In the rows, zero is written as 128.
Rows with their classes:
[137 116 106 107 104 140 148 182  98 115  96 117 102 202 118 135 172 163
 157 141 130 128 147 123 134  94 172 150 110 118 143 157 120 127 124  67
 145 133 123 119 135 151 170 129  86 182 141  71 252]	q120
[116 101 131 106 140 102 137 198 103 111 114 131 127 119 124 129 198 156
 170 113 128 120 118 109 130 134 187 134 117 130 117 103 137 134 120 187
 143  91 131 136 135 161 193 100  58 183 115 105 162]	q809
[144  71 107 111 183  95 150 152 120 129 108  88 139 174 167 124 193 148
 141 128 143 134 124 109 115  82 140 140 117 125 112 102 136 131 129 155
 133 140 124 145 136 129  97 106 120 151 137 111 141]	q809
[115 147 100 112 113 130 140 149 112 119 133 165 110 130 125 122 149 151
 152 130 130 122 134 127 125 129 145 133 125 121 158 157 134 120 139  99
 129 162 125 147 141 144 160 121  96 170 131 120 166]	q120
[119 119 105 121 133 120 153 144 138 124 116 133 120 187 150 147 171 154
 139 130 136 131 117 159 117  68 151 146 109 107 162 172 128 108 127  83
 152 137 125 128 128 131 124 132 126 161 126 114 178]	q809
[147  92 149 101 145  97 164 171  93 130 110 143 128 160 158 133 151 142
 111 124 130 131 132 133 119  47 133 142 133 106 153 120 119 142 128 124
 123 137 113 130 169 127 114 122 111 175 129 108 184]	q809
[166  86 127 109 138  98 150 146  97 109 123 138 125 152 137 133 154 149
 117 111 124 124 127 112 128  59 173 133 121 103  37 113 134 137 115 143
 141 136 149 139 111 153 147 101  90 188 119 106 194]	q809
[140 130 138  93 139 139 167 137  91 118 123 131 145 116 152 140 182 153
 128 117 125 131 128 135 131  19 183 160 116 110 160 140 140 120 126  91
 124 134 137 145 120 128 129 117 107 177 112 105 168]	q809
[115 175 115 123 153 153 150 174  94 118 139 118 108 120 147 135 139 158
 147 123 146 118 124 133 104  97 153 144 104 140 207 102 131 112 124  80
 130 119 135 141 127 127 146 129 102 144 132  99 174]	q809
[134  99 103 114 136 118 141 162 115 114  97 143 128 216 139 132 184 155
 161 129 111 147 142 127 129 113 144 134 112 112 132 137 134 115 120 119
 136 131 115 106 127 133 153 122 112 159 132 116 165]	q120
[112 142  83 135 128 130 149 152 117 108 115 166  96 185 124 140 173 162
 160 127 137 137 141 122 130 147 154 142 113 111 203 181 136 123 124  83
 151 121 128 135 146 151 170 114  92 171 123 106 186]	q120
[124  90 122 108 176 135 131 160 108 127  77 137 130 153 153 127 211 122
 146 133 129 135 130 124 118  77 164 146 121 126 152 101 142 121 135 146
 139 118 126 125 117 121 123 114 102 162 125 106 149]	q809
[127 129 114 131 126 123 117 171 116 116 125 135 124 185 126 140 161 161
 151 126 127 141 131 126 125 137 135 124 142 129 151 164 128 135 132  95
 124 138 130 132 136 139 149 115 111 161 118 107 162]	q120
[114 131  93 128 108 128 151 145 138  99 102 140 125 175 122 124 180 156
 148 126 125 145 139 129 121 140 146 138 114 109 170 206 141 142 138 102
 159 126 125 136 135 147 141 128 106 143 137 128 134]	q120
[106 114  90 117 147 120 143 185 109 122  99 131 111 204 119 135 172 159
 168 129 131 139 133 115 136 148 144 140 118 117 173 151 127 143 121 123
 148 108 132 125 135 153 174 103 101 164 108 124 185]	q809
[165 153 134 123 143 134 195 156  95 119 142 127 133 141 169 151 143 149
 113 125 118 119 118 130 127  31 131 145 133 102  99  94 140 126 128 103
 149 135 120 139 123 120 109 123 103 178 132 121 149]	q809
[142 158  95 130 112 122 134 201  91 117 126 136  92 158 108 135 140 199
 144 126 136 134 112 141 132 123 134 154 121 115 217 163 117 134 115  71
 143 129 116 129 143 151 154 123  88 168 134  79 211]	q809
[127 106 124 110 141 133 159 127 112 128 143 153 123 139 161 128 153 145
 134 134 124 126 124 121 132  80 161 131 112 127 146 160 131 112 123  81
 147 143 131 137 128 147 132 133 130 160 118 119 158]	q809
[127 115 110 116 130 115 146 162 132 106 134 162 107 191 130 130 147 160
 162  60 130 134 141 127 132  99 149 143 122 106 140 166 138 103 131  80
 146 135 136 118 142 128 145 121 114 178 134 116 180]	q120
[120 127 107 110 144 145 154 130 104 120 183 127  91   4 161 125 156 154
 148 127 128 122 112 119 117  66 179 144 117 140 104 113 135  98 125  76
 132 122 137 138 118 127 133 127 139 154 126  95 154]	q809
[117 156 106 108 102 137 107 134 121 136 123 140 124 137 123 136 160 147
 160 119 125 123 126 150 116 126 163 121 119 115 232 178 136 114 135   4
 149 112 109 117 138 132 123 149 113 119 131 106 171]	q120
[131 107  95 114 135 126 127 181 132 112  77 127 107 206 142 142 208 159
 173 123 132 139 151 126 122  71 136 135 147 115 203 172 111 132 134 121
 137 115 127 123 118 131 157 119 116 181 129 129 156]	q120
[133 115 112 123 185 128 143 224  81 126  86 133 115 153 155 163 207 161
 151 120 134 133 137 130 120  95 119 138 123 120 215  56 118 115 126 141
 115 135 129 134 120  93 120 101  83 150 146  99 158]	q809
[108 143  44  97 139 139 156 146 105 129 166 140 144 102 139 133 161 154
 148 117 135 117 128 137 159  99 173 138 104 124 156 131 137 117 118  97
 139 122 145 130 126 143 146 128 116 152 143 115 140]	q809
[128 109 107 111 122 131 148 166 114 115 115 132 119 136 114 128 163 145
 139 133 140 126 129 140 131 129 141 133 124 104 191 176 126 125 184 122
 139 113 127 124 132 147 153 115  92 170 119 109 185]	q120
[144 129 113 119 100 135 131 176 142 110 115 141 117 171 128 138 180 155
 141 126 121 135 130 131 122  98 150 208 111  96 169 192 131   4 123  85
 143 135  84 128 143 148 131 120  91 181 142  98 204]	q120
[147 161 128 124  86 138 139 155 108 112 125 119 106 167 124 136 133 170
 140 122 153 127 131 122 130 106 134 141 134 128 155 173 132 126 133  44
 132 119 134 128 145 144 167 128  94 206 138 117 196]	q120
[115 165 111 146 120 137 150 146 123 141 158 133  94 162 125 147 105 146
 146 132 130 122 128 120 148 128 137 137 119 107 143 169 137 136 135  61
 137 122 127 143 137 153 140 127 114 151 132 122 159]	q120

Rows, each with its class:
[147 119 122 110 131 131 111 107 140 110 126 140  97 165  96 121 138 141
 149  95 188 123 159  84 141 126 118  69  98 110 115 118 118 126 131 152
 141 126 175 112 138 131 175 121 132 145 120 118 126]	[12]
[134 140 134 125 120 125 143 131 135 125 129 129 124 135 137 134 120 132
 136 133 113 125 118 132 123 125 126 132 134 133 131 131 129 131 137 113
 127 128 134 127 129 137 103 109 128 127 138 136 116]	[12]
[119 167 113 127 138 135 155 138 123 140 129 123 135 135 130 112 126 129
 101 137  99 132 116  89 124 129 139  72 121  95 169 113 129 137 142 114
 117 116 131 142 133 107 123 134 123 129 117 122 115]	[11]
[151 112 134 112 121 125 129 121 128 118 119 132 116 178 123 143 133 131
 154 136 142 152 127 140 106 122 119 116 141 151  89 151 129 132 128 141
 135 128  98 118 124 150 141 120 134 128 139 126 131]	[11]
[131 138 116 114 138 123 120 128 143 117 107 135 109 145 125 110 131 130
 105 112 157 124 154 101 151 133 142  75 130 105 129 112 122 130 156 140
 124 127 116 112 135 141 154 137 122 132 112 121 124]	[12]
[126 131 119 116 121 122 147 123 124 121 127 125 130 135 126 133 128 127
 134 136 143 135 120 122 130 126 136 116 133 136 125 126 130 127 138 128
 114 129 127 118 126 151 146 127 124 120 118 124 126]	[12]
[144 151 149 109  57 117 141 155 142 120 135 133 124 125 161 147 115 141
 170 150  66 120 108 173 132 119 124 169 132 170 119 124 153 131 134  91
 141 121 150 133 113 136  80 140 119 129 162 120  99]	[10]
[131 120 126 124 122 129 114 125 132 126 130 133 120 142 124 127 119 137
 130 127 134 124 132 139 135 131 127 135 131 131 118 128 132 128 127 130
 138 132 115 126 127 131 128 124 125 112 134 123 120]	[11]
[121 144 132 119 130 146 140 132 129 122 117 146 128 128 120 139 119 138
 138 130 130 143 127 127 129 130 135 159 120 120 135 130 132 130 130 167
 125 132 122 137 123 145 115 115 129 130 137 149 127]	[10]
[166 109 122 135 115 116 127 114 128 120 131 142 121 127 129 127 134 121
 129 115 172 119 125 133 142 122 139  78 135 131 108 126 116 133 134 158
 126 124 126 112 124 129 172 134 117 116 116 112 116]	[10]
[118 173 112 103 128 139 161 121 123 111 129 119 132 136 100 126 122 132
 147 118 187 142 176  98 122 136 141  98 119 103 142 124 136 132 126 124
 113 125 110 138 120 167 140 110 120 121 143 177 141]	[10]
[148 116 132 129  89 113 126 127 127 130 137 131 140 100 149 145 129 120
 164 138 121 114  84 167 128 119 137 161 149 152 122 126 130 128 141 117
 130 129 106 123 132 128 129 130 121 109 138 119 112]	[10]
[139 128 106 125 131 112 138 113 117 119 126 132 119 139 123 126 134 110
 125 131 157 136 100 112 128 118 157  79 143 130 119 121 125 134 137 129
 118 114 142 112 128 117 175 128 131 118 104 106 130]	[10]
[129 158 113 109 122 135 133 132 129 114 117 124 114 187 130 115 130 109
 115 117 163 137 181 111 151 140 133  36 145  95 121 121 137 129 159 128
 129 116  78 113 124 155 136 136 117 121 130 146 108]	[12]
[140 164 142 129  91 129 146 129 105 129 123 120 149 137 107 146 120 138
 137 144 131 153 132 131 119 143 108 102 130 135 128 142 150 133 108  96
 135 118 123 140 123  95 123 123 129 112 136 117 126]	[12]
[134 146 116 125 114 126 130 127 135 125 126 136 117 149 129 119 132 149
 140 121 136 125 129 128 137 129 130  93 137 120 137 116 129 128 133 124
 137 122 137 120 124 130 146 141 137 123 130 126 113]	[11]
[140 122 130 121 119 115 119 128 131 130 127 134 116 116 133 121 129 136
 130 128 129 128 120 117 132 118 123 107 125 137 116 124 123 128 133 124
 139 128 160 128 133 122 146 134 135 132 122  98 115]	[10]
[160 128 148 124  96 112 141 121 130 125 142 140 125  94  98 138 134 137
 165 135 141 133  95 107 112 107 108 141 101 152 125 136 127 125 105 110
 139 124 207 162 125 101 154  98 142 134 139  91 133]	[12]
[122 133 117 126 124 135 116 109 132 116 125 144 145 120 111 138 134 144
 148 107 183 120 150 155 142 137 135 122 129 121 123 136 129 123 118 137
 119 143  66 122 109 157 156 129 118 105 149 168 127]	[10]
[136 171 126 105 132 130 138 136 123 123 120 123 109 198 100 110 129 156
 143 112 161 146 191  86 130 141 112  35 109  99 131 126 136 138 140 128
 136 131 161 120 133 134 150 134 134 144 124 126 109]	[11]
[141 133 124 113 116 130 131 129 137 125 132 139 123 116 132 126 130 126
 136 112 137 122 139 131 119 124 129 112 120 137 118 131 131 127 131 136
 134 131 144 125 126 135 125 129 127 132 137 132 122]	[10]
[134 140 119 112 128 143 145 119 150 124 129 108 136  74 114 135 120 119
 156  99 164 123 160 150 114 128 160 146 131 135 131 143 130 126 124 142
 111 134  90 134 116 176 141 116 114 110 146 193 157]	[10]
[136 147 121 130  97 114 130 118 125 124 134 137 125 123 136 117 135 130
 142 115 164 106 129 124 150 126 132  74 138 122 147 108 124 129 130 117
 119 131 119 118 120 124 168 142 121 116 131 117 115]	[11]
[125 143 120 117 117 132 127 126 131 119 135 126 126 159 129 121 129 124
 122 122 143 123 132 116 135 132 141  75 133 117 129 123 127 124 143 130
 127 122  99 121 129 146 123 136 116 124 130 142 108]	[12]
[136 107 141 126 119 125 120 121 139 116 126 128 119 166 126 149 126 124
 142 136 143 141 139 144 126 126 117 150 143 139  89 141 126 119 127 139
 142 133 100 123 128 152 123 119 126 124 150 140 135]	[11]
[107 125 136 128 157 133 149 127 125 125 119 125 127 159 126 122 130 110
 115 142 119 140 147 112 120 136 117 126 135 127 121 136 126 127 145 135
 127 129 109 128 131 139 113 117 124 139 131 143 149]	[11]

Rows with their classes:
[144 137 136 113 129 124 134 121 124 120 143 125 115 117 117 115 131 142
 137 124 125 110 129 114 119 132 114 136 116 117 125 122 120 122 123 152
 117 127 122 111 134 133 127 113 115 165 125 147 128]	L
[143 145 146 117 179 125 132 111 116 103 149 133 114 116 140 133 118 155
 136 128 108 121 128 113 133 128 117 149 135 133 113 106 126 104 134 117
 136 126 101 113 156 130 122 151 145 141 128 103 154]	S
[149 116 140  86 151 146 120 131 126 135 122 141 125 136 145 144 115 153
 133  91 164 122 129 103 144 126 123 130 129 101 119 104 114 100 128 141
 105 123 121  92 133 128 123 151 140 172 123 109 146]	K
[132 145 148 135 117 150 137 127 129 112 142 115 116 133 132 118 108 111
 134 134 130 128 119 125 126 115 116 131 126 121 118 149 126 107 134 129
 132 123 127 105 142 138 132 127 123 123 123 132 121]	R
[125 129 146 110 116 131 131 125 134 120 131 123 126 114 133 133 126 155
 133 109 111 122 119 125 129 132 114 139 137 120 118 101 127 113 133 127
 121 127 116 108 132 121 137 134 130 162 127 140 139]	S
[112 125 141 103 124 127 132 128 110 129 137 126 113 124 135 129 134 149
 135 111 118 118 124 119 138 136 116 137 123 128 119 117 116 110 133 126
 117 125 122 109 135 123 147 130 131 149 127 128 139]	S
